Below are the code and all the weights of a small trained network. Each question names an input and a class and asks about switching units off, where a switched-off unit gives its printed mean instead of its output.

import numpy as np


def w(rows, s, z=0):
    codes = np.array(rows[::2]) - 128.0
    scale = np.full(codes.shape[1], s)
    scale[-1] = z or s
    return codes * scale


def f(y):
    return np.maximum(y, 0)


def log_softmax(a):
    a = a - a.max(-1, keepdims=True)
    return a - np.log(np.exp(a).sum(-1, keepdims=True))


def net(x, mask):
    res = np.array(x, float).reshape(1, 8) / 4 @ E
    y = f(res @ A[0][:, :-1].T + A[0][:, -1])
    res = res + np.where(mask, y, B[0][:, -1]) @ B[0][:, :-1]
    return log_softmax(res[-1] @ U[:, :-1].T + U[:, -1])


A, B = {}, {}
E = w([
[77,202,86,103,172],'x0',
[31,42,131,149,173],'x1',
[5,183,22,114,87],'x2',
[144,151,218,27,2],'x3',
[108,40,88,142,82],'x4',
[253,144,184,157,184],'x5',
[141,129,108,53,207],'x6',
[225,20,176,218,70],'x7',
],0.0053)
A[0] = w([
[74,62,198,115,81,133],'N0',
[187,165,50,118,122,155],'N1',
[175,205,75,121,133,189],'N2',
[201,111,202,138,120,247],'N3',
[207,109,115,121,196,233],'N4',
[166,167,137,134,172,253],'N5',
[103,187,103,139,114,137],'N6',
[120,87,165,137,153,58],'N7',
[207,59,134,125,183,249],'N8',
[172,57,198,154,129,191],'N9',
[131,112,105,148,134,36],'N10',
[141,48,101,99,106,159],'N11',
[120,47,162,145,145,238],'N12',
[128,227,163,104,160,23],'N13',
[156,81,131,10,143,253],'N14',
[176,147,137,93,181,240],'N15',
[102,153,129,140,149,90],'N16',
[114,71,129,78,190,249],'N17',
],0.011,0.0031)
B[0] = w([
[168,164,205,95,145,206],'N0',
[75,2,65,158,132,176],'N1',
[34,118,60,137,84,198],'N2',
[118,116,184,139,73,255],'N3',
[75,173,71,165,91,219],'N4',
[113,85,178,197,97,202],'N5',
[60,76,116,34,136,186],'N6',
[147,247,144,128,90,156],'N7',
[129,118,103,188,72,239],'N8',
[106,145,163,95,77,243],'N9',
[176,130,144,178,130,139],'N10',
[162,196,173,113,99,182],'N11',
[200,189,144,149,75,220],'N12',
[98,108,144,110,194,186],'N13',
[146,164,225,96,49,200],'N14',
[98,170,100,169,83,204],'N15',
[100,167,195,104,133,152],'N16',
[135,188,201,164,105,196],'N17',
],0.0064,0.0079)
U = w([
[68,153,255,104,186,218],'0',
[55,105,112,132,35,250],'1',
[135,197,116,184,176,147],'2',
[83,160,89,70,42,26],'3',
[115,100,215,117,3,210],'4',
[236,129,95,174,236,67],'5',
[64,79,172,159,179,2],'6',
[182,137,109,81,162,4],'7',
],0.0087,0.0031)

Each question gives the input, the list of numbers given to net, and the class t.
The units are the neurons (one row each of A and B). Each row of codes is followed by its name. A weight is (code - 128) times the scale printed after its matrix; where a second scale follows, it is the last column's (A, B and U).
mask holds one flag per neuron, in row order. A switched-off neuron (its flag False) gives its mean, the last column of its row in B, instead of its output. The means were averaged over made-up inputs and are rounded, as every weight is.
A unit's drop is (log p(t) with every unit on - log p(t) with that unit switched off) / (log p(t) with every unit on - log p(t) with every unit switched off).
The circuit of an input: a set's keep is (log p(t) with only the set's units on - log p(t) with every unit switched off) / (log p(t) with every unit on - log p(t) with every unit switched off). Starting from the 12 units with the biggest drops (on a tie, the unit counted first), units are removed one at a time, each time the one whose removal leaves the highest keep (on an exact tie, the one counted first), for as long as the keep stays at least 0.8.
circuit, biggest first: the units of the circuit, biggest drop first
most important unit: the unit with the biggest drop
top k neurons: the k neurons with the biggest drops, biggest first
drop of u: that unit's drop, to one decimal
input [6,-8,-8,1,-5,3,1,-1], class 1: circuit, biggest first : (N2 N4 N1)
input [3,-7,3,-1,0,1,2,-6], class 1: circuit, biggest first : (N2 N1)
input [6,-5,2,-2,-5,1,2,3], class 1: most important unit : N2
input [-8,-4,-2,-6,2,3,5,-3], class 1: circuit, biggest first : (N4 N0 N8)
input [4,7,7,-3,4,8,-1,-1], class 2: top 2 neurons : (N3 N9)
input [8,-5,1,4,-1,3,4,-2], class 1: top 2 neurons : (N2 N1)
input [3,-7,-3,0,-3,4,3,-1], class 1: drop of N13 : 0.0
input [8,8,6,4,-7,-8,-8,1], class 0: drop of N17 : -0.1
input [7,-7,-6,-3,-1,-3,7,5], class 1: drop of N14 : -0.1
input [5,-7,-8,-5,3,7,-2,-7], class 1: drop of N4 : 0.1
